Below are the code and all the weights of a small trained network. Each question names an input and a class and asks about switching units off, where a switched-off unit gives its printed mean instead of its output.

import numpy as np


def w(rows, s, z=0):
    codes = np.array(rows[::2]) - 128.0
    scale = np.full(codes.shape[1], s)
    scale[-1] = z or s
    return codes * scale


def f(y):
    return y / 2 * (1 + np.tanh(0.7978845608 * (y + 0.044715 * y**3)))


def log_softmax(a):
    a = a - a.max(-1, keepdims=True)
    return a - np.log(np.exp(a).sum(-1, keepdims=True))


def net(x, mask):
    res = np.array(x, float).reshape(1, 4) / 4 @ E
    y = f(res @ A[0][:, :-1].T + A[0][:, -1])
    res = res + np.where(mask, y, B[0][:, -1]) @ B[0][:, :-1]
    return log_softmax(res[-1] @ U[:, :-1].T + U[:, -1])


A, B = {}, {}
E = w([
[166,52,165,147,111,158,93,177,178,108,189],'x0',
[158,167,234,65,117,153,160,110,170,165,99],'x1',
[88,123,107,135,38,91,114,147,252,180,129],'x2',
[118,91,120,93,188,109,48,62,157,173,237],'x3',
],0.013)
A[0] = w([
[178,96,120,98,165,170,129,114,53,82,140,79],'N1',
[53,98,88,130,44,93,133,143,199,164,132,66],'N2',
[125,152,163,79,174,114,148,170,131,99,145,141],'N3',
[2,171,152,148,144,67,110,86,91,152,87,28],'N4',
[163,105,132,144,186,181,185,127,47,106,176,74],'N5',
[172,66,183,206,124,213,73,227,141,105,193,6],'N6',
[213,172,180,44,137,185,136,124,168,171,107,133],'N7',
[100,92,107,75,207,123,63,46,145,169,194,62],'N8',
[92,118,103,164,142,80,110,167,108,115,133,133],'N9',
[144,164,142,213,90,139,177,251,102,77,46,153],'N10',
[86,206,67,127,140,116,135,57,90,170,97,56],'N11',
[127,106,7,228,142,91,92,135,115,42,145,32],'N12',
],0.0098,0.0019)
B[0] = w([
[110,183,186,93,117,121,55,183,74,246,73,201],'N1',
[118,238,99,68,120,126,30,211,50,179,33,212],'N2',
[127,132,114,74,125,63,131,123,140,90,51,149],'N3',
[161,120,161,199,127,187,84,131,70,66,122,184],'N4',
[135,193,70,80,142,84,110,168,61,213,78,208],'N5',
[115,146,211,191,123,255,90,120,38,57,240,214],'N6',
[184,212,200,126,63,41,186,45,208,69,151,204],'N7',
[59,9,28,50,146,158,247,110,145,190,158,233],'N8',
[174,116,171,120,92,99,150,90,150,96,92,163],'N9',
[30,14,64,85,165,144,218,122,199,150,107,253],'N10',
[71,181,163,205,107,230,120,105,51,24,213,202],'N11',
[236,153,170,87,105,1,132,38,212,70,153,223],'N12',
],0.0088,0.017)
U = w([
[75,30,88,98,137,126,218,124,162,161,122,104],'0',
[249,155,171,116,94,14,168,58,183,95,130,253],'1',
[128,201,123,78,136,90,67,219,101,200,82,58],'2',
[130,133,164,216,103,225,135,115,77,72,169,110],'3',
],0.012,0.0017)

Each question gives the input, the list of numbers given to net, and the class t.
The units are the neurons (one row each of A and B). Each row of codes is followed by its name. A weight is (code - 128) times the scale printed after its matrix; where a second scale follows, it is the last column's (A, B and U).
mask holds one flag per neuron, in row order. A switched-off neuron (its flag False) gives its mean, the last column of its row in B, instead of its output. The means were averaged over made-up inputs and are rounded, as every weight is.
A unit's drop is (log p(t) with every unit on - log p(t) with that unit switched off) / (log p(t) with every unit on - log p(t) with every unit switched off).
The circuit of an input: a set's keep is (log p(t) with only the set's units on - log p(t) with every unit switched off) / (log p(t) with every unit on - log p(t) with every unit switched off). Starting from all 12 units, units are removed one at a time, each time the one whose removal leaves the highest keep (on an exact tie, the one counted first), for as long as the keep stays at least 0.8.
units of the circuit, in order: the units of the circuit, biggest drop first
most important unit: the unit with the biggest drop
k most important neurons: the k neurons with the biggest drops, biggest first
drop when u is switched off: that unit's drop, to one decimal
input [3,-8,-1,-6], class 1: units of the circuit, in order => (N12)
input [-7,2,-6,7], class 0: 2 most important neurons => (N8; N6)
input [3,2,-2,2], class 3: 3 most important neurons => (N10; N12; N2)
input [-8,7,-2,-7], class 3: 2 most important neurons => (N11; N8)
input [-4,-6,-3,4], class 1: 2 most important neurons => (N12; N10)
input [6,-2,-8,-6], class 2: 2 most important neurons => (N1; N5)
input [2,-3,6,4], class 2: 2 most important neurons => (N2; N10)
input [-6,-2,-5,-2], class 3: 2 most important neurons => (N11; N2)
input [-8,-7,4,5], class 3: 2 most important neurons => (N11; N4)
input [6,6,4,-7], class 0: 3 most important neurons => (N10; N12; N11)
input [-6,-2,1,-7], class 0: 2 most important neurons => (N10; N6)
input [3,-6,-8,-1], class 2: 3 most important neurons => (N1; N5; N7)
input [6,0,-4,-7], class 0: 2 most important neurons => (N10; N11)
input [2,2,-4,-7], class 0: most important unit => N10
input [1,-4,-5,-1], class 2: 3 most important neurons => (N1; N5; N7)
input [5,0,2,3], class 3: drop when N6 is switched off => 1.2
input [-8,-3,-8,-7], class 2: drop when N8 is switched off => 5.2
input [-2,3,-2,1], class 1: drop when N10 is switched off => 1.0
